Here is a tiny trained network, its code and every weight. The questions are about switching its units off for an input and a class, where a switched-off unit gives its printed mean instead of its output.

import numpy as np


def w(rows, s, z=0):
    codes = np.array(rows[::2]) - 128.0
    scale = np.full(codes.shape[1], s)
    scale[-1] = z or s
    return codes * scale


def f(y):
    return y / 2 * (1 + np.tanh(0.7978845608 * (y + 0.044715 * y**3)))


def log_softmax(a):
    a = a - a.max(-1, keepdims=True)
    return a - np.log(np.exp(a).sum(-1, keepdims=True))


def net(x, mask):
    res = np.array(x, float).reshape(1, 8) / 4 @ E
    y = f(res @ A[0][:, :-1].T + A[0][:, -1])
    res = res + np.where(mask, y, B[0][:, -1]) @ B[0][:, :-1]
    return log_softmax(res[-1] @ U[:, :-1].T + U[:, -1])


A, B = {}, {}
E = w([
[157,142,115,79,147,124,180,84,132,61],'x0',
[159,144,117,98,116,168,133,107,162,128],'x1',
[136,212,45,140,182,197,111,161,189,91],'x2',
[139,164,82,120,90,166,184,137,107,77],'x3',
[110,117,93,192,77,144,93,254,93,154],'x4',
[185,80,86,98,161,66,165,137,104,142],'x5',
[204,97,129,76,126,138,123,96,158,175],'x6',
[185,128,107,80,48,181,183,114,120,126],'x7',
],0.0072)
A[0] = w([
[155,102,206,81,72,180,81,69,182,197,139],'N0',
[188,165,69,54,96,162,242,123,150,70,165],'N1',
[160,202,48,109,49,242,200,157,117,88,134],'N2',
[93,100,159,125,106,45,218,104,31,73,181],'N3',
[86,137,189,121,246,46,91,72,185,132,63],'N4',
[118,87,234,101,42,160,135,64,118,150,135],'N5',
[143,50,95,136,138,64,144,156,66,164,217],'N6',
[172,61,77,179,125,132,18,253,145,245,251],'N7',
],0.0053,0.0029)
B[0] = w([
[147,99,171,51,81,109,186,90,152,184,182],'N0',
[190,67,91,61,183,130,164,61,136,87,235],'N1',
[165,148,32,126,213,205,87,121,161,50,226],'N2',
[121,55,171,118,112,68,186,122,73,127,209],'N3',
[182,123,41,114,208,170,109,116,136,17,190],'N4',
[110,85,195,91,79,72,204,117,115,165,193],'N5',
[146,64,165,93,114,79,183,95,84,113,190],'N6',
[68,103,176,167,88,70,147,157,2,33,254],'N7',
],0.0067,0.0059)
U = w([
[149,145,164,94,66,145,142,102,201,254,52],'0',
[213,121,60,74,215,163,125,70,164,85,120],'1',
[40,217,105,243,124,172,37,221,115,98,69],'2',
[111,71,206,123,67,32,181,126,48,141,251],'3',
],0.0065,0.0012)

Each question gives the input, the list of numbers given to net, and the class t.
The units are the neurons (one row each of A and B). Each row of codes is followed by its name. A weight is (code - 128) times the scale printed after its matrix; where a second scale follows, it is the last column's (A, B and U).
mask holds one flag per neuron, in row order. A switched-off neuron (its flag False) gives its mean, the last column of its row in B, instead of its output. The means were averaged over made-up inputs and are rounded, as every weight is.
A unit's drop is (log p(t) with every unit on - log p(t) with that unit switched off) / (log p(t) with every unit on - log p(t) with every unit switched off).
The circuit of an input: a set's keep is (log p(t) with only the set's units on - log p(t) with every unit switched off) / (log p(t) with every unit on - log p(t) with every unit switched off). Starting from all 8 units, units are removed one at a time, each time the one whose removal leaves the highest keep (on an exact tie, the one counted first), for as long as the keep stays at least 0.8.
units of the circuit, in order: the units of the circuit, biggest drop first
most important unit: the unit with the biggest drop
top k neurons: the k neurons with the biggest drops, biggest first
drop when u is switched off: that unit's drop, to one decimal
input [0,5,4,7,6,-5,-2,8], class 1: most important unit -> N1
input [2,7,-6,-7,-6,-8,4,-4], class 0: top 3 neurons -> (N7, N0, N5)
input [-5,-2,-1,-4,-8,5,4,7], class 0: units of the circuit, in order -> (N7, N0)
input [0,6,-2,2,6,1,-5,5], class 1: top 2 neurons -> (N2, N1)
input [7,-6,0,-8,6,-4,1,-4], class 2: units of the circuit, in order -> (N5, N1)
input [-8,1,5,-7,7,8,4,3], class 3: top 2 neurons -> (N7, N6)
input [-7,2,7,-6,6,4,7,-8], class 3: top 2 neurons -> (N7, N2)
input [-2,-1,-2,-7,-4,-5,-5,-7], class 1: top 2 neurons -> (N4, N7)
input [-8,5,5,-3,-2,5,5,1], class 3: top 2 neurons -> (N7, N2)
input [-4,3,1,-2,-4,2,1,2], class 0: top 2 neurons -> (N2, N7)
input [-3,-1,2,-3,-3,-3,8,0], class 0: drop when N0 is switched off -> 0.2
input [-1,-2,4,0,5,1,0,6], class 2: drop when N5 is switched off -> 0.1
input [2,1,3,-7,2,0,-3,-4], class 2: drop when N3 is switched off -> 0.1
input [-7,-2,4,-4,-4,-3,2,6], class 0: most important unit -> N0
